Each row is followed by roughly how far along a hidden order it lies, from 0 to 30. A new part has a new order.
.00,.00,.04,.01,-.15,.02,-.03,-.02,-.11,-.05,-.10,-.03,.13,-.06,.06,-.01 -> 20
.02,-.02,.09,.05,-.23,.01,-.04,-.03,-.13,-.05,-.03,-.06,.20,-.04,.08,-.11 -> 20
.00,-.03,.06,.02,-.18,.01,-.03,-.01,-.02,-.05,-.33,-.04,.13,-.03,.06,-.05 -> 13
.00,-.01,.03,.02,-.20,.00,-.02,-.01,-.17,-.05,-.03,-.04,.14,-.05,.04,-.06 -> 19
.03,-.01,.09,.02,-.15,.03,-.04,-.04,-.16,-.05,-.01,-.06,.20,-.06,.08,-.04 -> 10
.01,-.12,.14,.10,-.28,-.12,.00,.03,.07,.10,-.53,.00,.19,.20,-.04,-.38 -> 25
.03,-.05,.14,.06,-.22,.02,-.06,-.02,-.06,-.06,-.17,-.08,.27,-.02,.08,-.10 -> 23
-.03,.03,-.02,-.10,-.16,.02,-.01,.00,-.05,-.07,-.08,-.03,.05,-.07,.01,-.02 -> 1
.05,-.03,.08,.07,.03,.03,-.02,-.04,-.05,-.02,-.75,-.02,.15,.01,.05,.07 -> 18
-.05,.06,-.12,-.08,-.04,-.01,.02,.03,-.07,-.03,-.04,.01,-.14,-.03,-.04,-.02 -> 18
-.01,.01,-.02,-.02,-.09,.01,-.01,-.02,-.06,-.04,-.21,-.03,-.07,-.05,.04,.01 -> 16
.01,-.02,.05,.02,-.12,.01,-.01,-.02,-.07,-.04,-.20,-.03,.28,-.05,.04,-.01 -> 8
.02,.00,.08,.01,-.05,.05,-.03,-.04,-.04,-.06,-.72,-.03,.12,-.06,.06,.08 -> 25
.01,-.01,.02,.00,-.06,.02,-.01,-.03,-.06,-.04,-.23,-.05,.07,-.05,.04,.02 -> 20
-.02,.06,-.04,-.04,.03,.01,.01,.00,-.11,-.01,.04,.01,-.06,-.04,-.02,-.03 -> 21
.00,-.01,.04,.01,-.04,.00,-.02,-.02,-.05,-.01,-.15,.00,.02,-.02,.02,-.05 -> 0
.01,-.03,.07,.03,-.10,.03,-.03,-.02,-.04,-.06,-.90,-.04,.12,-.05,.05,.04 -> 23
-.02,.02,.01,-.04,-.10,.02,.00,.00,-.18,-.05,-.04,-.03,-.01,-.08,.01,-.02 -> 15
.02,-.01,.05,.06,-.06,.03,-.02,-.02,-.09,-.04,-.18,-.03,.11,-.05,.03,.01 -> 28
.01,.00,.04,-.03,-.16,.02,-.04,-.01,-.19,-.06,-.03,-.06,.10,-.07,.06,-.06 -> 26
.01,-.01,.04,.01,-.12,.02,-.03,-.02,-.14,-.05,.08,-.03,.05,-.07,.05,-.03 -> 10
.06,-.06,.16,.15,-.11,.02,-.05,-.06,-.13,-.03,-.11,-.06,.30,-.01,.10,-.03 -> 30
.03,-.02,.11,.04,-.06,.03,-.03,-.04,-.06,-.03,-.08,-.05,.24,-.03,.06,-.13 -> 16
-.02,.02,-.04,-.04,.00,.02,.01,.01,-.08,-.05,-.04,.00,-.02,-.03,.00,.01 -> 0
.04,-.05,.17,.07,-.17,-.01,-.02,-.02,-.02,-.01,-.15,-.06,.21,.01,.05,-.17 -> 20
.01,-.01,.06,.00,-.19,.03,-.04,-.04,-.09,-.05,-.11,-.06,.13,-.06,.07,-.02 -> 18
-.05,.07,-.14,-.13,-.04,-.01,.03,.04,-.01,-.03,-.05,.01,-.19,-.05,-.04,-.01 -> 5
.02,.02,.07,.01,-.13,.04,-.03,-.03,-.06,-.05,-.09,-.04,.13,-.05,.06,-.06 -> 23
.03,-.03,.08,.07,-.06,.03,-.03,-.05,-.07,-.05,-.30,-.03,.16,-.05,.06,.05 -> 17
.01,.00,.04,.01,-.05,.02,-.02,-.02,-.07,-.01,-.12,-.03,.09,-.02,.03,-.01 -> 11
-.05,.00,.00,-.05,-.33,.00,-.02,.01,-.02,-.05,-.12,-.05,.06,-.04,.01,-.12 -> 24
.03,-.04,.10,.10,.01,.02,-.01,-.04,-.06,-.03,-.29,-.02,.12,.01,.05,-.01 -> 24
-.02,.00,.00,-.04,-.19,.00,-.01,.00,-.03,-.04,-.26,-.03,.03,-.04,.04,-.06 -> 11
.03,-.01,.06,.04,-.04,.04,-.02,-.02,-.19,-.03,.06,-.03,.16,-.03,.06,-.04 -> 15
.03,.01,.03,.02,-.01,.05,-.03,-.03,-.11,-.04,-.03,-.03,.13,-.06,.07,-.02 -> 17
-.01,-.01,.03,-.02,-.20,.02,-.03,-.01,-.12,-.07,-.21,-.05,.07,-.07,.05,.00 -> 16
-.02,.01,-.03,-.03,-.11,.01,.00,.00,-.05,-.04,-.24,.00,-.02,-.04,.00,.00 -> 21
.01,.00,.02,.00,-.01,.03,-.02,-.05,-.03,-.04,-.18,-.01,.05,-.05,.04,.06 -> 24
-.01,.03,-.05,-.02,-.05,.04,-.01,-.01,-.04,-.06,-.40,-.01,-.06,-.04,.02,.08 -> 20
-.02,.05,-.10,-.05,-.01,.01,.01,.01,-.07,-.06,-.12,.01,-.15,-.07,-.02,.05 -> 25
.03,-.04,.11,.07,-.05,.03,-.04,-.03,-.05,-.03,-.54,-.05,.25,-.03,.06,-.10 -> 14
.01,.01,.05,.00,-.12,.03,-.02,-.03,-.07,-.05,-.07,-.04,.12,-.04,.05,-.05 -> 28
-.03,.01,-.01,-.04,-.14,-.02,.01,.00,-.01,-.01,.01,-.01,.03,-.01,-.03,-.11 -> 7
-.09,.15,-.27,-.18,.16,.00,.06,.04,-.09,-.03,.08,.07,-.43,-.06,-.10,.04 -> 12
-.03,.04,-.04,-.06,-.09,.03,.00,.00,-.06,-.08,-.17,-.02,-.06,-.10,-.01,.12 -> 12
.01,.01,-.01,.00,.02,.02,.00,-.02,-.05,-.03,-.29,.01,.04,-.04,.02,.07 -> 13
.00,.01,.02,-.01,-.11,.03,-.01,.00,.01,-.03,.02,-.05,.07,-.02,.03,-.10 -> 21
.01,-.03,.09,.04,-.07,.03,-.02,-.02,-.04,-.04,-.24,-.02,.14,-.03,.06,.04 -> 18
-.03,.04,-.03,-.05,-.10,.03,-.02,.00,-.17,-.08,-.12,-.04,.03,-.10,.03,.04 -> 14
-.09,-.02,.01,-.21,-.92,-.04,-.06,.05,.00,-.16,-.51,-.15,.17,-.14,.03,-.34 -> 30
-.02,.02,-.01,-.05,-.11,.02,-.01,.01,-.08,-.05,-.09,-.03,.03,-.04,.02,-.06 -> 15
.03,-.06,.13,.07,-.14,-.01,-.02,-.01,.00,.02,-.27,-.03,.22,.06,.04,-.13 -> 19
.02,.01,.04,.03,.08,.04,-.01,-.03,-.09,-.03,-.06,-.01,.09,-.05,.05,.01 -> 15
.03,-.02,.09,.03,-.08,.03,-.03,-.04,-.20,-.04,-.05,-.04,.17,-.05,.06,.02 -> 8
.02,-.01,.05,.01,-.01,.02,-.03,-.03,-.14,-.03,.12,-.05,.11,-.03,.04,.00 -> 17
.00,.04,.00,-.02,.03,.04,-.01,-.03,-.06,-.05,-.26,-.01,-.02,-.07,.04,.15 -> 11
.02,-.02,.09,.02,-.13,.05,-.04,-.04,-.19,-.07,-.06,-.08,.18,-.08,.09,-.05 -> 22
.04,-.01,.09,.06,.03,.04,-.03,-.05,-.24,-.01,-.03,-.03,.20,-.04,.08,.07 -> 25
-.01,-.03,.07,-.03,-.35,.00,-.04,-.01,-.03,-.08,-.44,-.07,.15,-.06,.05,-.10 -> 28
.01,-.02,.08,.00,-.14,.02,-.03,-.03,-.10,-.05,-.20,-.05,.16,-.04,.05,-.02 -> 19
